Here is a tiny trained network, its code and every weight. The questions are about switching its units off for an input and a target symbol, where a switched-off unit gives its printed mean instead of its output.

import numpy as np


def w(rows, s, z=0):
    codes = np.array(rows[::2]) - 128.0
    scale = np.full(codes.shape[1], s)
    scale[-1] = z or s
    return codes * scale


def f(y):
    return np.maximum(y, 0)


def softmax(a):
    e = np.exp(a - a.max(-1, keepdims=True))
    return e / e.sum(-1, keepdims=True)


def log_softmax(a):
    a = a - a.max(-1, keepdims=True)
    return a - np.log(np.exp(a).sum(-1, keepdims=True))


def net(x, mask):
    ids = ['ΓΔΘΛΩαβεημψ'.index(c) for c in x.split()]
    T = len(ids)
    res = E[ids] + P[:T]
    r = res
    for j in range(2):
        rows = slice(2 * j, 2 * j + 2)
        q, k, v = (r @ M[0][rows].T for M in (Q, K, V))
        z = softmax(np.where(np.tri(T) > 0, q @ k.T / 2**0.5, -1e9)) @ v
        o = O[0][rows]
        res = res + np.where(mask[j], z, o[:, -1]) @ o[:, :-1]
    y = f(res @ A[0][:, :-1].T + A[0][:, -1])
    res = res + np.where(mask[2:10], y, B[0][:, -1]) @ B[0][:, :-1]
    return log_softmax(res[-1] @ U[:, :-1].T + U[:, -1])


Q, K, V, O, A, B = {}, {}, {}, {}, {}, {}
E = w([
[235,204,136,118],'Γ',
[143,92,58,102],'Δ',
[134,182,173,148],'Θ',
[105,156,41,86],'Λ',
[106,188,68,82],'Ω',
[153,60,121,105],'α',
[107,109,99,181],'β',
[116,126,61,69],'ε',
[94,246,91,78],'η',
[47,157,106,164],'μ',
[97,178,56,43],'ψ',
],0.014)
P = w([
[87,112,111,141],'0',
[45,100,171,212],'1',
[95,161,235,97],'2',
[108,113,68,156],'3',
[36,98,167,204],'4',
[100,152,245,89],'5',
[106,115,45,157],'6',
],0.012)
Q[0] = w([
[187,164,62,161],'H1',
[3,119,120,217],'H1',
[138,91,131,103],'H2',
[199,107,80,135],'H2',
],0.015)
K[0] = w([
[236,84,141,133],'H1',
[8,69,188,100],'H1',
[139,119,88,82],'H2',
[165,163,173,175],'H2',
],0.014)
V[0] = w([
[68,48,174,78],'H1',
[162,117,151,166],'H1',
[8,80,102,177],'H2',
[101,96,159,85],'H2',
],0.012)
O[0] = w([
[197,32,83,53,159],'H1',
[132,82,91,167,86],'H1',
[82,2,45,108,255],'H2',
[55,121,201,109,136],'H2',
],0.0068,0.0079)
A[0] = w([
[167,137,173,175,142],'N1',
[143,163,7,214,75],'N2',
[121,71,76,168,143],'N3',
[164,154,68,86,253],'N4',
[178,60,158,216,241],'N5',
[103,41,134,197,12],'N6',
[31,155,74,222,104],'N7',
[227,138,81,116,222],'N8',
],0.018,0.0033)
B[0] = w([
[104,105,114,117,143],'N1',
[77,248,158,35,215],'N2',
[123,49,114,13,252],'N3',
[178,107,148,230,195],'N4',
[23,173,79,205,165],'N5',
[215,224,140,174,217],'N6',
[128,84,166,175,243],'N7',
[163,129,47,210,152],'N8',
],0.019,0.014)
U = w([
[79,128,89,76,170],'Γ',
[23,47,151,161,47],'Δ',
[61,4,68,144,129],'Θ',
[229,78,138,128,101],'Λ',
[107,97,158,64,80],'Ω',
[138,96,2,166,205],'α',
[210,114,243,171,73],'β',
[45,88,103,157,254],'ε',
[67,66,162,108,123],'η',
[140,174,146,148,71],'μ',
[163,68,109,233,147],'ψ',
],0.0097,0.0043)

Each question gives the input, a string of symbols that net reads in full, and the target symbol t.
The units are the heads (2 rows each of Q, K, V and O) and the neurons (one row each of A and B). Each row of codes is followed by its name. A weight is (code - 128) times the scale printed after its matrix; where a second scale follows, it is the last column's (O, A, B and U).
mask holds one flag per unit, heads first, then neurons. A switched-off unit (its flag False) gives its mean, the last column of its rows in O or B, instead of its output. The means were averaged over made-up inputs and are rounded, as every weight is.
A unit's drop is (log p(t) with every unit on - log p(t) with that unit switched off) / (log p(t) with every unit on - log p(t) with every unit switched off).
The circuit of an input: a set's keep is (log p(t) with only the set's units on - log p(t) with every unit switched off) / (log p(t) with every unit on - log p(t) with every unit switched off). Starting from all 10 units, units are removed one at a time, each time the one whose removal leaves the highest keep (on an exact tie, the one counted first), for as long as the keep stays at least 0.8.
units of the circuit, in order: the units of the circuit, biggest drop first
most important unit: the unit with the biggest drop
k most important neurons: the k neurons with the biggest drops, biggest first
which heads matter: for each layer, one digit per head in row order, 1 if its drop is at least 0.15 and else 0, layers parted by /
input ε Δ ε β ε Γ Ω, target μ: units of the circuit, in order : [H2 N3]
input ε Δ Λ ψ β, target μ: most important neuron : [N6]
input ψ ε ε μ Ω μ μ, target Ω: units of the circuit, in order : [N3 N2 N7 N5]
input η μ α η, target α: units of the circuit, in order : [H1 N8]
input ψ ε β μ η, target Δ: units of the circuit, in order : [N7 N6]
input ε ε η η, target β: which heads matter : 00
input Γ η Λ ε ε ε Δ, target μ: which heads matter : 11
input ε ψ Δ Γ Θ ψ Ω, target μ: units of the circuit, in order : [N2 N4]
input ψ ε η ψ, target ψ: 2 most important neurons : [N4 N3]
input Γ β Ω Θ, target Γ: units of the circuit, in order : [N2 N4 H1]
input μ ψ ε ε Θ, target ψ: 3 most important neurons : [N2 N6 N5]
input μ Γ Γ Δ, target μ: units of the circuit, in order : [H2 N2]
input Δ ε ψ α, target α: 4 most important neurons : [N7 N5 N6 N8]
input α Γ β β ψ, target Θ: units of the circuit, in order : [N2 N6]
input ε Θ μ ε, target Ω: units of the circuit, in order : [N3 N5]
input η ε ε η Ω ψ μ, target Ω: 3 most important neurons : [N2 N3 N7]
input β ψ β ε η, target Δ: units of the circuit, in order : [N6 N7]
input Ω α Θ Λ Λ, target Ω: 2 most important neurons : [N3 N2]
input Θ ψ ε ε Δ Γ ε, target μ: most important unit : H2
input ε ε ε ε, target Θ: units of the circuit, in order : [N6]
input Θ μ Δ Λ ε β Γ, target μ: which heads matter : 10
input η ε ε Γ Δ ψ ε, target μ: units of the circuit, in order : [N2 N4]
input β Λ η β Λ α Θ, target α: which heads matter : 10
input ψ Θ Δ α α β Λ, target Γ: 4 most important neurons : [N2 N3 N8 N6]
input Λ α β μ ψ α η, target α: 4 most important neurons : [N4 N8 N6 N7]
input β μ ψ ψ μ Ω ε, target Ω: 4 most important neurons : [N2 N3 N5 N4]
input ε ε ε Θ Γ, target ε: units of the circuit, in order : [N6 N5]
input μ ε ε Λ μ ψ Δ, target Ω: most important unit : N2
input Γ Θ μ ε Δ, target Γ: units of the circuit, in order : [N3 N6 N4]
